Below are the code and all the weights of a small trained network. Each question names an input and a class and asks about switching units off, where a switched-off unit gives its printed mean instead of its output.

import numpy as np


def w(rows, s, z=0):
    codes = np.array(rows[::2]) - 128.0
    scale = np.full(codes.shape[1], s)
    scale[-1] = z or s
    return codes * scale


def norm(h):
    return h / np.sqrt((h * h).mean(-1, keepdims=True) + 1e-5)


def f(y):
    return np.maximum(y, 0)


def log_softmax(a):
    a = a - a.max(-1, keepdims=True)
    return a - np.log(np.exp(a).sum(-1, keepdims=True))


def net(x, mask):
    res = np.array(x, float).reshape(1, 2) / 4 @ E
    u = 0
    for l in range(2):
        y = f(norm(res) @ A[l][:, :-1].T + A[l][:, -1])
        res = res + np.where(mask[u : u + 7], y, B[l][:, -1]) @ B[l][:, :-1]
        u += 7
    return log_softmax(norm(res)[-1] @ U[:, :-1].T + U[:, -1])


A, B = {}, {}
E = w([
[120,169,202,38,2],'x0',
[9,82,118,61,152],'x1',
],0.0056)
A[0] = w([
[202,114,231,255,86,118],'0.n1',
[233,59,150,39,81,171],'0.n2',
[74,148,196,7,103,191],'0.n3',
[135,60,161,57,168,65],'0.n4',
[60,93,168,55,116,57],'0.n5',
[71,13,38,62,155,253],'0.n6',
[110,133,170,65,178,151],'0.n7',
],0.0061,0.0033)
B[0] = w([
[185,63,57,117,80,211],'0.n1',
[112,118,134,172,139,202],'0.n2',
[94,107,128,174,155,255],'0.n3',
[78,163,78,51,130,147],'0.n4',
[153,94,115,129,136,186],'0.n5',
[205,94,111,151,97,242],'0.n6',
[129,254,88,108,91,167],'0.n7',
],0.0065,0.0062)
A[1] = w([
[117,100,110,52,142,28],'1.n1',
[126,184,196,88,72,107],'1.n2',
[199,132,146,122,117,145],'1.n3',
[176,219,168,200,113,111],'1.n4',
[155,88,133,161,81,150],'1.n5',
[155,70,122,201,122,251],'1.n6',
[137,166,216,52,5,162],'1.n7',
],0.011,0.0019)
B[1] = w([
[201,76,86,125,5,147],'1.n1',
[57,121,214,185,151,179],'1.n2',
[55,119,107,101,115,183],'1.n3',
[94,2,81,38,92,175],'1.n4',
[57,152,110,151,168,209],'1.n5',
[124,172,214,101,115,254],'1.n6',
[209,154,92,160,216,236],'1.n7',
],0.0074,0.009)
U = w([
[138,90,191,213,226,196],'0',
[144,23,75,97,41,203],'1',
[4,199,215,100,92,175],'2',
[165,180,166,83,102,1],'3',
[159,152,177,118,90,11],'4',
[154,203,134,105,106,41],'5',
[163,180,153,108,96,20],'6',
],0.016,0.009)

Each question gives the input, the list of numbers given to net, and the class t.
The units are the neurons (one row each of A and B). Each row of codes is followed by its name. A weight is (code - 128) times the scale printed after its matrix; where a second scale follows, it is the last column's (A, B and U).
mask holds one flag per neuron, layer by layer. A switched-off neuron (its flag False) gives its mean, the last column of its row in B, instead of its output. The means were averaged over made-up inputs and are rounded, as every weight is.
A unit's drop is (log p(t) with every unit on - log p(t) with that unit switched off) / (log p(t) with every unit on - log p(t) with every unit switched off).
The circuit of an input: a set's keep is (log p(t) with only the set's units on - log p(t) with every unit switched off) / (log p(t) with every unit on - log p(t) with every unit switched off). Starting from the 12 units with the biggest drops (on a tie, the unit counted first), units are removed one at a time, each time the one whose removal leaves the highest keep (on an exact tie, the one counted first), for as long as the keep stays at least 0.8.
units of the circuit, in order: the units of the circuit, biggest drop first
most important unit: the unit with the biggest drop
top k neurons: the k neurons with the biggest drops, biggest first
k most important neurons of layer l: the k neurons of layer l with the biggest drops, biggest first
drop of u: that unit's drop, to one decimal
input [6,-7], class 1: units of the circuit, in order -> [1.n4]
input [-4,-6], class 1: 2 most important neurons of layer 1 -> [1.n7 1.n4]
input [4,-4], class 0: 2 most important neurons of layer 1 -> [1.n7 1.n5]
input [-3,0], class 2: units of the circuit, in order -> [1.n7 1.n6]
input [-1,4], class 1: 2 most important neurons of layer 0 -> [0.n4 0.n2]
input [-1,3], class 2: top 3 neurons -> [0.n6 1.n7 0.n1]
input [1,-3], class 2: 3 most important neurons of layer 0 -> [0.n6 0.n7 0.n1]
input [1,4], class 1: 2 most important neurons of layer 0 -> [0.n4 0.n2]
input [8,8], class 0: 3 most important neurons of layer 1 -> [1.n7 1.n2 1.n4]
input [0,1], class 2: top 2 neurons -> [1.n7 0.n6]
input [-7,-8], class 1: units of the circuit, in order -> [1.n4 1.n7]
input [3,-2], class 2: top 2 neurons -> [0.n2 1.n6]
input [0,3], class 2: top 4 neurons -> [0.n6 1.n7 0.n1 0.n3]
input [5,8], class 1: most important unit -> 1.n1
input [2,-3], class 2: 2 most important neurons of layer 0 -> [0.n7 0.n6]
input [6,1], class 0: drop of 1.n7 -> 0.2
input [-4,-7], class 1: drop of 1.n7 -> 0.2
input [5,2], class 0: drop of 1.n7 -> 0.1
input [0,-2], class 2: drop of 1.n7 -> 0.5
input [7,-1], class 0: units of the circuit, in order -> [1.n7]
